Rows with their classes
[ 0.99 -0.35  0.30  1.87 -0.80  1.60 -1.63  0.12  0.86 -0.76  1.56  0.84
 -0.45  0.28 -0.52 -0.80  0.65  0.29 -3.58  0.98 -0.47  3.50 -0.11  2.12
 -0.75 -0.06 -4.58 -0.55 -0.98 -1.18 -2.79  1.24 -0.03 -0.97  1.15  0.56
  2.92 -0.23  1.72 -2.96 -1.89  0.64 -0.37  1.15 -0.10  0.11  0.17  1.01
  1.72 -3.87  0.18  0.51  2.36  0.36  0.16  0.11  0.08  0.01  3.15 -1.89
  0.39 -0.33 -1.54  0.77 -1.16  3.74  1.39 -2.42 -0.59  1.69]
X
[-0.91 -0.67 -3.10 -2.25 -1.57  1.91  0.13 -0.12 -0.88  0.07 -4.61 -0.42
 -0.11 -0.58  0.23 -1.66  0.87 -0.30  5.80 -2.44  0.20 -5.23  7.69 -1.15
  0.85  3.32  1.83  0.31  0.25 -0.45  4.03  0.68  1.44  0.38 -0.26 -0.99
 -6.63  0.49 -1.43  3.77  5.44  0.89  1.50 -3.68 -0.78 -0.30 -0.24 -4.12
 -0.12  0.13 -0.21 -0.08 -3.02 -1.86 -0.92 -0.15 -1.27  0.19  0.13  1.89
  0.13  2.54  0.92  1.60  1.41 -4.32  1.04  1.70 -1.82 -3.81]
L
[ 0.39 -0.67 -1.85  1.50 -1.08  1.80 -1.56  0.26  1.54 -1.24  0.39  1.53
 -0.45 -0.21 -0.19 -1.08  0.69  0.08 -2.71  0.89  0.14  2.49  1.53  0.64
 -0.10  1.34 -2.73 -0.42 -0.74 -1.13 -0.88  0.71  0.94 -1.05  1.10 -0.29
  0.50 -0.08  1.62 -1.74 -0.52  0.80  0.28  0.26 -0.21  0.35  1.43 -0.92
  1.26 -1.81  0.26  0.64  1.50 -0.94  0.14  0.07 -0.66  0.54  3.56 -0.39
  0.41  0.59 -0.34  1.80 -0.78  1.46  1.53 -1.77 -1.16  0.99]
X
[-0.77 -1.23 -1.12 -2.05 -0.81  0.49  1.78 -0.22 -1.05 -0.45 -0.74 -1.06
 -0.46 -0.47  0.39 -1.28 -0.23 -0.24 -2.00 -2.33  0.62 -1.06  4.56  0.52
 -1.09 -0.26 -3.31  0.67  0.55  1.01  1.47 -0.80 -0.06  1.00  0.40 -2.33
 -4.15  0.41  0.03  2.08  3.80  1.03  0.75 -2.74  0.49 -0.36  0.91 -2.18
  1.87 -0.09  0.09 -0.66 -1.24 -2.30 -0.49  0.39 -0.26  0.21 -4.12  0.55
  1.58  0.20 -1.70  1.05  0.71 -3.50 -0.27  1.29 -3.31 -2.53]
L
[-0.07  0.19  4.21 -1.00 -2.39  3.81  0.01  0.32 -0.66  1.18  2.36  0.74
 -1.05  0.17  0.69  0.31 -1.65 -0.32  3.12 -0.41  1.31 -0.74 -2.19 -0.61
 -1.17 -0.99 -1.06 -0.37  0.75  0.96  0.76  2.45 -0.26 -0.15  0.90  0.74
 -0.39 -0.43 -0.41  0.11 -1.17 -2.11 -0.95 -0.91  0.89 -0.74 -2.28  2.58
  1.09  3.01  0.90  0.47  0.14  0.40  1.15  0.87 -0.33 -0.45  1.23  0.38
 -0.42  0.74 -3.02 -0.85  0.05  0.38  0.02  1.21 -0.06 -1.15]
V
[-0.42 -0.88  0.82 -0.51 -0.98  1.35  0.89  0.15  0.82 -0.17 -0.04  0.86
 -0.84 -0.42  0.60 -0.23 -0.66 -0.26  0.44 -1.02  0.47 -0.03 -0.55 -0.69
 -0.54 -0.70 -2.21  0.55 -0.48  1.31  1.15  2.60  1.74 -2.26  1.69 -0.74
 -2.17  0.03 -0.01  0.85 -0.34  1.05  0.77 -0.64  1.32 -0.39 -0.41  0.19
  2.11  2.69  0.09 -0.05 -0.19 -1.87 -0.88  1.01 -1.22  1.07  4.29  0.73
  0.74  0.96 -1.40  1.58  1.26 -2.75  1.24  1.02 -1.87 -2.43]
Z
[ 0.34 -0.40 -1.28  0.90  0.26 -0.02  1.28 -0.42  2.58 -2.72  1.05  3.45
 -0.17 -1.72  0.61  0.05 -1.14  0.66 -4.79  1.81  1.74  2.68 -1.67 -4.88
 -1.21 -0.09  4.55  0.00 -1.87  1.26  2.59 -1.22  3.32 -1.09 -0.56 -1.80
 -1.24  0.65  1.18  0.49 -0.69 -0.19  0.08  0.79  2.45  0.80  7.76 -2.08
 -0.08  7.31  0.48 -0.52  0.49 -2.86 -0.04 -0.48 -1.38  0.15  2.73  2.79
 -0.88 -0.53  3.34  2.03 -0.70 -4.16  0.00 -1.71 -0.86  1.22]
K
[ 0.50 -0.51 -0.27  2.49  1.06  1.15 -0.40 -1.48  2.11 -0.30  0.35 -0.07
 -0.18  0.02 -0.55 -0.12  1.54 -0.01 -0.93  1.06 -0.80  1.56 -0.45  2.02
  0.97 -0.79 -1.79 -0.02 -1.45  0.28 -1.56  0.74  0.48 -2.53  0.30  0.38
  2.25  0.10  1.33 -2.46 -2.24  3.19  1.15 -0.55  0.27  0.07 -0.19  2.88
  0.37 -1.45 -0.56  1.36  0.83  0.51 -1.69  0.00 -0.50  0.80  3.46 -0.37
  0.27 -0.16  0.54  0.08 -0.15  0.90 -0.05 -0.89 -0.67  0.48]
X
[-0.23  0.08  1.71 -0.11 -1.61  5.98  0.07  0.19 -1.00  0.59  0.72  0.53
 -0.51  0.02 -0.16 -0.63 -0.62  0.06  4.11  0.32  0.51 -2.77 -0.28 -0.83
 -0.01  2.06  1.17 -0.63 -1.07  1.41  2.40  1.50  0.74  0.23  0.86 -0.07
 -2.34 -0.35 -0.88  0.94 -0.06 -0.29 -0.59 -1.33  0.71 -0.38 -1.14 -0.28
  0.12  1.05  0.49  0.36  0.30 -0.24  0.41  0.68 -1.02 -0.50  1.44 -0.09
 -0.94  1.71 -0.61 -1.26 -0.41 -0.64 -0.26  0.58 -0.99 -1.18]
P
[ 1.03 -1.15 -1.15  2.72  0.08  3.99 -1.99  0.21  2.03 -1.40 -0.40 -0.33
  0.10  0.26 -1.13 -1.62  2.55  0.24 -1.47  0.71 -0.20  1.02  3.35  3.40
  1.34  1.95 -4.01 -0.44 -2.21 -0.17 -1.59 -0.11  0.48 -2.31 -0.05  0.11
  0.18  0.55  1.75 -2.15 -1.47  3.76  1.14 -1.41 -0.44  0.21  1.04 -0.28
  1.32 -4.05 -0.89  0.21  1.57  0.20 -1.79  0.40 -0.48  0.32  3.27 -0.66
  1.00  0.43 -0.35  1.55 -0.71  1.63  0.67 -1.97 -1.69  0.46]
X
[ 0.02 -0.90  0.58 -0.57 -1.37  2.20  0.84  0.10  0.25 -0.12  0.09  1.35
 -1.18 -0.74  0.57 -0.60 -0.95 -0.12  0.77 -0.65  0.19  0.25 -0.02 -1.28
 -0.53  0.32 -1.81  0.14 -0.09  0.64  0.96  2.52  1.57 -1.48  1.50 -0.55
 -1.20 -0.38  0.13  0.38  0.50  0.41  0.39 -0.87  0.86 -0.21 -0.73  0.83
  1.73  1.43  0.44  0.34 -0.13 -1.60 -0.53  0.41 -1.29  0.31  3.77  0.65
  0.12  1.15 -1.46  1.00  0.64 -1.60  1.32  0.45 -1.66 -1.94]
Z
[-0.36 -0.78  5.79  0.36  0.46  6.69  0.99  0.42 -0.12  1.82  2.53 -2.43
 -0.38  0.96 -0.23  0.29  0.56 -0.63  3.06 -0.32  0.74 -2.63 -2.60  3.44
  0.21 -2.13 -4.80  0.16 -0.49  4.46  0.14  1.11 -1.27 -1.58  0.42  0.54
 -1.03  0.26 -0.50 -0.18 -2.74  2.89  0.58 -3.30  1.34 -0.71 -3.91  5.39
  1.36  1.85 -0.14 -0.10  0.10  0.58 -1.54  1.49 -0.84  0.45 -1.67 -0.44
  0.87  0.72 -4.41 -2.10  0.67 -0.86 -3.27  2.61 -1.31 -2.61]
V
